Below is a small trained network, with its code and all its weights. Each question gives an input and a class and asks what happens when units are switched off, that is, made to give their printed mean instead of their output.

import numpy as np


def w(rows, s, z=0):
    codes = np.array(rows[::2]) - 128.0
    scale = np.full(codes.shape[1], s)
    scale[-1] = z or s
    return codes * scale


def norm(h):
    return h / np.sqrt((h * h).mean(-1, keepdims=True) + 1e-5)


def f(y):
    return np.maximum(y, 0)


def log_softmax(a):
    a = a - a.max(-1, keepdims=True)
    return a - np.log(np.exp(a).sum(-1, keepdims=True))


def net(x, mask):
    res = np.array(x, float).reshape(1, 5) / 4 @ E
    u = 0
    for l in range(4):
        y = f(norm(res) @ A[l][:, :-1].T + A[l][:, -1])
        res = res + np.where(mask[u : u + 6], y, B[l][:, -1]) @ B[l][:, :-1]
        u += 6
    return log_softmax(norm(res)[-1] @ U[:, :-1].T + U[:, -1])


A, B = {}, {}
E = w([
[150,79,79,212,56,207,138,166,92,176,156,186],'x0',
[208,154,127,102,55,124,203,101,188,139,191,92],'x1',
[110,80,159,164,98,144,105,59,63,140,154,46],'x2',
[183,62,114,2,167,129,200,62,46,178,104,197],'x3',
[231,121,125,175,150,147,196,196,53,48,76,61],'x4',
],0.006)
A[0] = w([
[106,145,253,66,199,27,127,80,189,65,141,73,89],'L0N1',
[66,52,102,67,157,164,22,154,115,55,114,131,20],'L0N2',
[139,116,206,147,106,161,70,55,65,123,172,76,4],'L0N3',
[203,200,115,131,160,138,144,219,160,133,109,207,99],'L0N4',
[110,218,161,164,31,81,63,164,169,71,153,96,94],'L0N5',
[164,126,172,121,26,77,250,66,217,91,174,100,47],'L0N6',
],0.005,0.0039)
B[0] = w([
[171,200,132,164,126,207,179,116,142,230,28,96,242],'L0N1',
[99,113,136,158,205,104,143,149,105,154,169,109,167],'L0N2',
[52,58,101,192,150,170,229,77,171,37,166,162,163],'L0N3',
[3,66,222,106,69,143,201,120,96,57,113,137,220],'L0N4',
[207,24,66,73,133,116,70,122,147,118,91,122,252],'L0N5',
[52,138,40,189,181,40,165,171,60,112,241,131,225],'L0N6',
],0.0068,0.0041)
A[1] = w([
[224,64,124,70,131,141,229,91,164,176,171,135,10],'L1N1',
[148,93,92,187,136,189,128,17,63,84,159,52,181],'L1N2',
[113,166,177,69,131,71,137,234,250,160,79,254,194],'L1N3',
[200,113,77,91,124,143,155,182,92,67,95,117,217],'L1N4',
[101,91,239,131,77,117,39,23,86,219,157,44,187],'L1N5',
[101,90,87,168,90,214,123,123,183,220,154,196,128],'L1N6',
],0.0045,0.0013)
B[1] = w([
[149,128,18,202,129,51,85,143,123,88,100,131,204],'L1N1',
[61,137,109,25,119,198,187,195,177,80,68,202,241],'L1N2',
[99,46,81,175,152,208,217,29,149,96,188,114,237],'L1N3',
[72,177,217,89,134,161,55,2,169,113,222,139,214],'L1N4',
[124,83,104,129,152,151,216,78,191,106,177,162,210],'L1N5',
[105,202,188,98,135,119,81,90,152,167,180,191,253],'L1N6',
],0.0065,0.0045)
A[2] = w([
[140,116,188,102,120,182,158,156,125,46,115,153,127],'L2N1',
[123,129,147,155,2,188,116,164,72,186,159,211,105],'L2N2',
[197,161,145,133,116,154,144,203,23,49,100,90,14],'L2N3',
[141,105,126,149,100,144,50,181,172,125,113,91,1],'L2N4',
[155,104,98,106,143,120,110,92,44,151,94,176,89],'L2N5',
[62,111,145,148,230,133,74,179,70,169,82,157,92],'L2N6',
],0.008,0.0027)
B[2] = w([
[43,111,66,62,156,118,120,97,190,217,164,158,235],'L2N1',
[173,216,146,125,175,155,175,165,172,169,2,31,253],'L2N2',
[128,204,137,200,143,178,58,3,119,181,204,221,183],'L2N3',
[175,83,165,106,41,75,106,106,232,53,109,98,163],'L2N4',
[147,97,188,188,75,24,54,125,156,42,77,117,195],'L2N5',
[164,130,111,192,54,39,199,209,24,189,208,94,214],'L2N6',
],0.0075,0.0059)
A[3] = w([
[174,136,105,71,101,36,156,67,75,114,72,254,190],'L3N1',
[138,243,114,135,85,145,131,121,187,254,47,94,225],'L3N2',
[136,188,116,89,160,97,15,37,144,205,227,194,125],'L3N3',
[209,190,167,54,165,46,160,70,128,118,51,49,135],'L3N4',
[203,20,148,101,87,22,83,100,165,81,76,161,71],'L3N5',
[223,202,44,96,66,69,154,163,128,133,249,71,6],'L3N6',
],0.0057,0.0025)
B[3] = w([
[106,143,122,175,110,154,106,166,173,65,145,62,203],'L3N1',
[183,109,186,84,196,91,131,125,60,90,82,123,253],'L3N2',
[169,170,137,91,131,185,1,89,70,163,152,141,219],'L3N3',
[163,110,157,155,134,141,132,179,162,168,74,148,177],'L3N4',
[146,129,140,108,49,141,86,133,175,71,152,112,168],'L3N5',
[71,50,168,180,127,54,126,221,24,180,154,150,172],'L3N6',
],0.0096,0.0075)
U = w([
[160,202,163,122,181,195,27,43,107,168,200,168,153],'0',
[208,174,190,133,202,144,185,166,138,162,8,80,144],'1',
[98,93,110,200,110,27,155,175,46,154,226,116,138],'2',
[63,83,103,141,132,250,238,87,194,57,154,163,143],'3',
[176,105,146,165,45,96,28,134,239,32,117,69,113],'4',
[134,80,83,51,168,150,116,166,119,128,125,164,173],'5',
[165,164,54,52,59,139,122,177,122,143,111,115,43],'6',
[161,178,44,33,56,140,120,197,118,139,105,143,2],'7',
],0.011,0.008)

Each question gives the input, the list of numbers given to net, and the class t.
The units are the neurons (one row each of A and B). Each row of codes is followed by its name. A weight is (code - 128) times the scale printed after its matrix; where a second scale follows, it is the last column's (A, B and U).
mask holds one flag per neuron, layer by layer. A switched-off neuron (its flag False) gives its mean, the last column of its row in B, instead of its output. The means were averaged over made-up inputs and are rounded, as every weight is.
A unit's drop is (log p(t) with every unit on - log p(t) with that unit switched off) / (log p(t) with every unit on - log p(t) with every unit switched off).
The circuit of an input: a set's keep is (log p(t) with only the set's units on - log p(t) with every unit switched off) / (log p(t) with every unit on - log p(t) with every unit switched off). Starting from the 12 units with the biggest drops (on a tie, the unit counted first), units are removed one at a time, each time the one whose removal leaves the highest keep (on an exact tie, the one counted first), for as long as the keep stays at least 0.8.
units of the circuit, in order: the units of the circuit, biggest drop first
unit that matters most: the unit with the biggest drop
top k neurons: the k neurons with the biggest drops, biggest first
k most important neurons of layer l: the k neurons of layer l with the biggest drops, biggest first
input [8,-7,-1,1,-5], class 1: unit that matters most	L2N2
input [-7,3,8,5,5], class 3: top 2 neurons	[L2N2 L0N3]
input [-4,0,-7,4,7], class 0: units of the circuit, in order	[L2N3 L2N2]
input [4,3,0,3,-2], class 1: top 2 neurons	[L2N2 L0N5]
input [0,2,-4,5,0], class 4: top 2 neurons	[L1N1 L1N2]
input [-1,3,4,6,-5], class 4: 2 most important neurons of layer 3	[L3N1 L3N5]
input [0,-7,-6,8,1], class 4: units of the circuit, in order	[L2N5 L3N1]
input [5,-6,5,2,-3], class 2: 3 most important neurons of layer 1	[L1N3 L1N5 L1N4]
input [8,-4,2,-8,-5], class 1: top 3 neurons	[L2N2 L3N2 L1N6]
input [-1,7,4,5,-6], class 2: top 2 neurons	[L0N6 L3N6]
input [6,-5,-6,0,-4], class 1: top 2 neurons	[L2N2 L1N5]
input [-1,-2,6,5,6], class 0: top 3 neurons	[L2N1 L1N3 L2N3]
input [-7,-6,4,8,-3], class 4: top 4 neurons	[L2N5 L2N2 L3N1 L3N5]
input [2,7,8,-3,-4], class 3: 3 most important neurons of layer 1	[L1N2 L1N5 L1N1]
input [-6,6,5,-6,-2], class 1: top 2 neurons	[L0N1 L2N6]
input [0,4,-5,1,0], class 3: top 2 neurons	[L0N4 L2N6]
input [-5,-3,6,5,-4], class 3: top neuron	[L1N5]
input [7,7,-2,8,-6], class 4: 2 most important neurons of layer 2	[L2N5 L2N6]
input [3,-2,-8,-4,8], class 0: top 2 neurons	[L2N3 L2N1]
input [1,-7,-6,-2,8], class 0: units of the circuit, in order	[L2N3]
input [-5,3,-8,7,4], class 3: 2 most important neurons of layer 0	[L0N4 L0N5]
input [8,-6,-8,-1,-7], class 1: 2 most important neurons of layer 2	[L2N2 L2N3]
input [3,6,3,-2,6], class 0: 2 most important neurons of layer 1	[L1N3 L1N2]
input [7,-8,-8,3,-7], class 2: 4 most important neurons of layer 1	[L1N4 L1N2 L1N5 L1N3]
